Below are the code and all the weights of a small trained network. Each question names an input and a target symbol and asks about switching units off, where a switched-off unit gives its printed mean instead of its output.

import numpy as np


def w(rows, s, z=0):
    codes = np.array(rows[::2]) - 128.0
    scale = np.full(codes.shape[1], s)
    scale[-1] = z or s
    return codes * scale


def softmax(a):
    e = np.exp(a - a.max(-1, keepdims=True))
    return e / e.sum(-1, keepdims=True)


def log_softmax(a):
    a = a - a.max(-1, keepdims=True)
    return a - np.log(np.exp(a).sum(-1, keepdims=True))


def net(x, mask):
    ids = ['ΔΞαεζηπτφψ'.index(c) for c in x.split()]
    T = len(ids)
    res = E[ids] + P[:T]
    u = 0
    for l in range(3):
        r = res
        for j in range(3):
            rows = slice(3 * j, 3 * j + 3)
            q, k, v = (r @ M[l][rows].T for M in (Q, K, V))
            z = softmax(np.where(np.tri(T) > 0, q @ k.T / 3**0.5, -1e9)) @ v
            o = O[l][rows]
            res = res + np.where(mask[u + j], z, o[:, -1]) @ o[:, :-1]
        u += 3
    return log_softmax(res[-1] @ U[:, :-1].T + U[:, -1])


Q, K, V, O = {}, {}, {}, {}
E = w([
[124,125,138],'Δ',
[136,139,154],'Ξ',
[1,126,144],'α',
[189,53,88],'ε',
[119,133,144],'ζ',
[143,168,170],'η',
[119,153,117],'π',
[123,154,112],'τ',
[86,153,15],'φ',
[112,48,206],'ψ',
],0.0063)
P = w([
[170,169,142],'0',
[137,110,120],'1',
[111,64,99],'2',
[104,41,65],'3',
[95,17,59],'4',
[86,6,43],'5',
[85,26,36],'6',
],0.0021)
Q[0] = w([
[253,124,60],'0.h1',
[101,129,41],'0.h1',
[143,126,63],'0.h1',
[147,36,116],'0.h2',
[113,142,153],'0.h2',
[122,99,148],'0.h2',
[126,70,101],'0.h3',
[129,114,97],'0.h3',
[125,101,157],'0.h3',
],0.03)
K[0] = w([
[3,161,135],'0.h1',
[83,90,51],'0.h1',
[78,110,85],'0.h1',
[183,178,184],'0.h2',
[99,120,97],'0.h2',
[119,142,119],'0.h2',
[181,173,146],'0.h3',
[160,143,151],'0.h3',
[116,149,101],'0.h3',
],0.029)
V[0] = w([
[230,104,50],'0.h1',
[2,164,218],'0.h1',
[206,129,74],'0.h1',
[196,153,135],'0.h2',
[96,120,143],'0.h2',
[84,110,139],'0.h2',
[215,156,126],'0.h3',
[152,125,132],'0.h3',
[97,137,152],'0.h3',
],0.0027)
O[0] = w([
[4,191,90,159],'0.h1',
[253,52,170,80],'0.h1',
[74,124,136,97],'0.h1',
[150,51,130,30],'0.h2',
[116,142,111,183],'0.h2',
[79,189,104,210],'0.h2',
[175,57,108,9],'0.h3',
[101,124,119,121],'0.h3',
[102,109,110,135],'0.h3',
],0.0026,0.00016)
Q[1] = w([
[65,71,93],'1.h1',
[160,203,81],'1.h1',
[122,22,255],'1.h1',
[69,165,59],'1.h2',
[162,32,169],'1.h2',
[77,128,172],'1.h2',
[6,35,39],'1.h3',
[156,47,54],'1.h3',
[74,202,161],'1.h3',
],0.019)
K[1] = w([
[137,89,56],'1.h1',
[144,196,96],'1.h1',
[77,14,254],'1.h1',
[41,142,161],'1.h2',
[158,66,74],'1.h2',
[62,191,86],'1.h2',
[141,17,4],'1.h3',
[38,54,63],'1.h3',
[242,172,99],'1.h3',
],0.019)
V[1] = w([
[177,231,147],'1.h1',
[117,87,125],'1.h1',
[64,2,103],'1.h1',
[85,182,166],'1.h2',
[228,51,69],'1.h2',
[33,83,137],'1.h2',
[38,127,120],'1.h3',
[88,136,130],'1.h3',
[198,250,232],'1.h3',
],0.0074)
O[1] = w([
[112,36,85,33],'1.h1',
[134,165,148,163],'1.h1',
[148,240,182,245],'1.h1',
[83,90,128,105],'1.h2',
[213,171,101,152],'1.h2',
[119,198,174,177],'1.h2',
[172,149,94,153],'1.h3',
[147,137,112,132],'1.h3',
[105,12,98,3],'1.h3',
],0.011,0.0024)
Q[2] = w([
[100,21,105],'2.h1',
[168,196,254],'2.h1',
[120,120,79],'2.h1',
[117,129,162],'2.h2',
[164,142,128],'2.h2',
[115,205,152],'2.h2',
[83,119,202],'2.h3',
[120,25,55],'2.h3',
[148,136,140],'2.h3',
],0.026)
K[2] = w([
[27,98,170],'2.h1',
[251,46,149],'2.h1',
[122,161,115],'2.h1',
[142,152,111],'2.h2',
[103,154,160],'2.h2',
[167,187,188],'2.h2',
[125,95,208],'2.h3',
[241,95,77],'2.h3',
[90,138,115],'2.h3',
],0.024)
V[2] = w([
[8,143,151],'2.h1',
[154,159,89],'2.h1',
[106,169,89],'2.h1',
[119,149,56],'2.h2',
[90,181,12],'2.h2',
[136,122,139],'2.h2',
[219,124,88],'2.h3',
[50,171,68],'2.h3',
[136,72,140],'2.h3',
],0.015)
O[2] = w([
[16,127,156,3],'2.h1',
[160,162,100,181],'2.h1',
[125,169,108,133],'2.h1',
[110,119,49,70],'2.h2',
[94,137,6,57],'2.h2',
[138,128,143,135],'2.h2',
[193,159,82,7],'2.h3',
[46,161,106,189],'2.h3',
[163,84,98,40],'2.h3',
],0.015,0.0061)
U = w([
[132,87,109,67],'Δ',
[139,60,106,96],'Ξ',
[32,187,166,25],'α',
[229,216,88,102],'ε',
[134,88,109,106],'ζ',
[139,34,102,250],'η',
[130,77,80,238],'π',
[130,82,80,253],'τ',
[96,219,50,145],'φ',
[165,163,252,93],'ψ',
],0.0034,0.003)

Each question gives the input, a string of symbols that net reads in full, and the target symbol t.
The units are the heads (3 rows each of Q, K, V and O). Each row of codes is followed by its name. A weight is (code - 128) times the scale printed after its matrix; where a second scale follows, it is the last column's (O and U).
mask holds one flag per head, layer by layer. A switched-off head (its flag False) gives its mean, the last column of its rows in O, instead of its output. The means were averaged over made-up inputs and are rounded, as every weight is.
A unit's drop is (log p(t) with every unit on - log p(t) with that unit switched off) / (log p(t) with every unit on - log p(t) with every unit switched off).
The circuit of an input: a set's keep is (log p(t) with only the set's units on - log p(t) with every unit switched off) / (log p(t) with every unit on - log p(t) with every unit switched off). Starting from all 9 units, units are removed one at a time, each time the one whose removal leaves the highest keep (on an exact tie, the one counted first), for as long as the keep stays at least 0.8.
units of the circuit, in order: the units of the circuit, biggest drop first
most important unit: the unit with the biggest drop
which heads matter: for each layer, one digit per head in row order, 1 if its drop is at least 0.15 and else 0, layers parted by /
drop when u is switched off: that unit's drop, to one decimal
input ζ ε φ ψ, target ε: units of the circuit, in order : (1.h2; 2.h1)
input φ φ φ α ψ ψ Δ, target α: which heads matter : 000 / 010 / 101
input π ψ π α Ξ, target α: most important unit : 2.h3
input φ ψ ψ Δ α, target α: units of the circuit, in order : (2.h3; 2.h1; 1.h2)
input α τ α ε ε Δ, target ε: which heads matter : 100 / 011 / 100
input φ τ α τ ψ ζ, target α: units of the circuit, in order : (2.h3; 1.h2; 2.h1)
input ψ ψ φ ε φ π, target ε: units of the circuit, in order : (2.h1; 1.h2; 2.h3)
input α α α π, target α: units of the circuit, in order : (1.h2; 2.h1)
input ε Δ ζ Ξ ψ ε π, target ε: units of the circuit, in order : (1.h2; 2.h1)
input η α α ψ τ ψ, target α: units of the circuit, in order : (2.h3; 1.h2)
input α Δ φ α η, target α: units of the circuit, in order : (1.h2; 2.h3)
input η π φ ψ ε ψ, target ε: units of the circuit, in order : (1.h2; 2.h1; 2.h3)
input ψ τ φ Δ ζ ε ε, target ε: units of the circuit, in order : (2.h1; 1.h2; 2.h3)
input ε α ε, target ε: units of the circuit, in order : (2.h1; 1.h2)
input ψ ψ π ε ε Ξ, target ε: units of the circuit, in order : (1.h2; 2.h1; 2.h3)
input Ξ ζ Ξ ψ α τ, target α: most important unit : 2.h3
input Ξ η ψ ψ ψ ψ, target ψ: which heads matter : 000 / 100 / 010
input ψ Δ Δ ε ζ, target ε: drop when 1.h1 is switched off : 0.0
input ψ α ψ ψ φ, target α: drop when 1.h3 is switched off : 0.0
input τ ψ ε ε ψ ψ φ, target ε: drop when 1.h2 is switched off : 0.8
